Each row has a name. Each question is about the rows just above it.

K613: [10 20 27  1  6  1 -4]
K34: [  8   9  17   7  15 -10   3]
K338: [ 9 13  9  1  6 30 -3]
K106: [ 3 -8 16 11 36 -6  0]
K182: [ 12 -26  23  14  11  -2  10]
K46: [  7  16   7  12  13 -17   4]
K756: [ 9  4  7 -1  0 13  2]
K828: [12  8 21  2  9  0 -4]
K777: [ 13  -2  -4   0   0 -90  -5]
K584: [ 8 12 11 20 34 15  4]
K718: [  3  14   3   2  15 -16  -1]
Which value is in both K182 and K718? -> [14]
Which value is in both K106 and K828? -> [0]
Which value is in both K106 and K182? -> [11]

K390: [  2 -16  14  -4]
K38: [14  4 -6  5]
K8: [  8   5 -11  10]
K565: [ 8 72  8 54]
K806: [ 56  17 -32  73]
K69: [ 16 -13  72   5]
K458: [16 73 27 96]
K947: [ 16 -13  73   0]
K302: [ 8 -8  5  9]
The one value in K390 and K38: -> [14]
Whose row is [ 8 72  8 54]? -> K565
Which value is in both K302 and K565? -> [8]
Whose row is [ 56  17 -32  73]? -> K806
The one value in K38 and K69: -> [5]
The one value in K947 and K806: -> [73]

K507: [  0  16  14   6  54 -12  49  49   9  57  42  68  61 -33  13 -11  56 -20
  69  47  84   6  22  94  58  98  51  12  47  83  64  23  89   0  54  44
  45  57 -13  48  -4  20  89  71  66  28  15]
K173: [  0  16  14   6  54 -12  49  49   9  57  42  68  61 -33  13 -11  56 -20
  69  47  46   6  22  94  58  98  51  12  47  83  64  23  89  82  50 -19
 -10 -27  63   1  -7  -3  18  61  70  62  62]
K603: [ 68  63  68  56 -13  33 -32 -22  70  -8 -31   1   8 -33  79 -10  -4  -8
  -1 -11  63  31  22   0   9  27  -2  86   1  -3 -16  85 -10  43  -7  51
  63  54  68  52  53  76  25  61  19  28   4]
K348: [ 65  66  68  53  54 -12 -31 -13  66 -20 -31  13  11  24   8  62  50  46
  -7   4  63  31  22  16  -9  30  51  34  10   7  -8  64   5  40  50  44
  45  62   4 -12  50  70  89  62  73  47  14]
K89: [ 65  66  68  53  54 -12 -31 -13  66 -20 -31  13  11  24   8  62  50  46
  -7   4  63  31  22  16  -9  30  51  88  47   7  -8  64   5  40  14  44
  45  62   4 -12  50  70  89  62  73  64  14]
[ 65  66  68  53  54 -12 -31 -13  66 -20 -31  13  11  24   8  62  50  46
  -7   4  63  31  22  16  -9  30  51  88  47   7  -8  64   5  40  14  44
  45  62   4 -12  50  70  89  62  73  64  14] is in which row? -> K89
Whose row is [  0  16  14   6  54 -12  49  49   9  57  42  68  61 -33  13 -11  56 -20
  69  47  46   6  22  94  58  98  51  12  47  83  64  23  89  82  50 -19
 -10 -27  63   1  -7  -3  18  61  70  62  62]? -> K173
Where do [ 65  66  68  53  54 -12 -31 -13  66 -20 -31  13  11  24   8  62  50  46
  -7   4  63  31  22  16  -9  30  51  34  10   7  -8  64   5  40  50  44
  45  62   4 -12  50  70  89  62  73  47  14] appear? -> K348

K691: [ 28 -97  11  29  16 -32 -30]
K150: [ 54 -54  12 -15  47  47   6]
K732: [-29  12 -97 -80  70  48  46]
K782: [-20 -99  -4  13  58  -6  -1]
The one value in K732 and K150: -> [12]
The one value in K691 and K732: -> [-97]

K786: [-10 -18  14 -22]
K49: [ 11  36 -17 -48]
K485: [ 11 -18  -9   2]
K291: [-83 -88   2 -17]
K911: [64 63 11 -2]
K682: [-10 -48  10  -3]
K796: [ -3 -49  11 -17]
The one value in K786 and K682: -> [-10]
Shared by K485 and K796: -> [11]
Which value is in both K796 and K682? -> [-3]
The one value in K796 and K291: -> [-17]
Shared by K291 and K49: -> [-17]
Which value is in both K291 and K796? -> [-17]

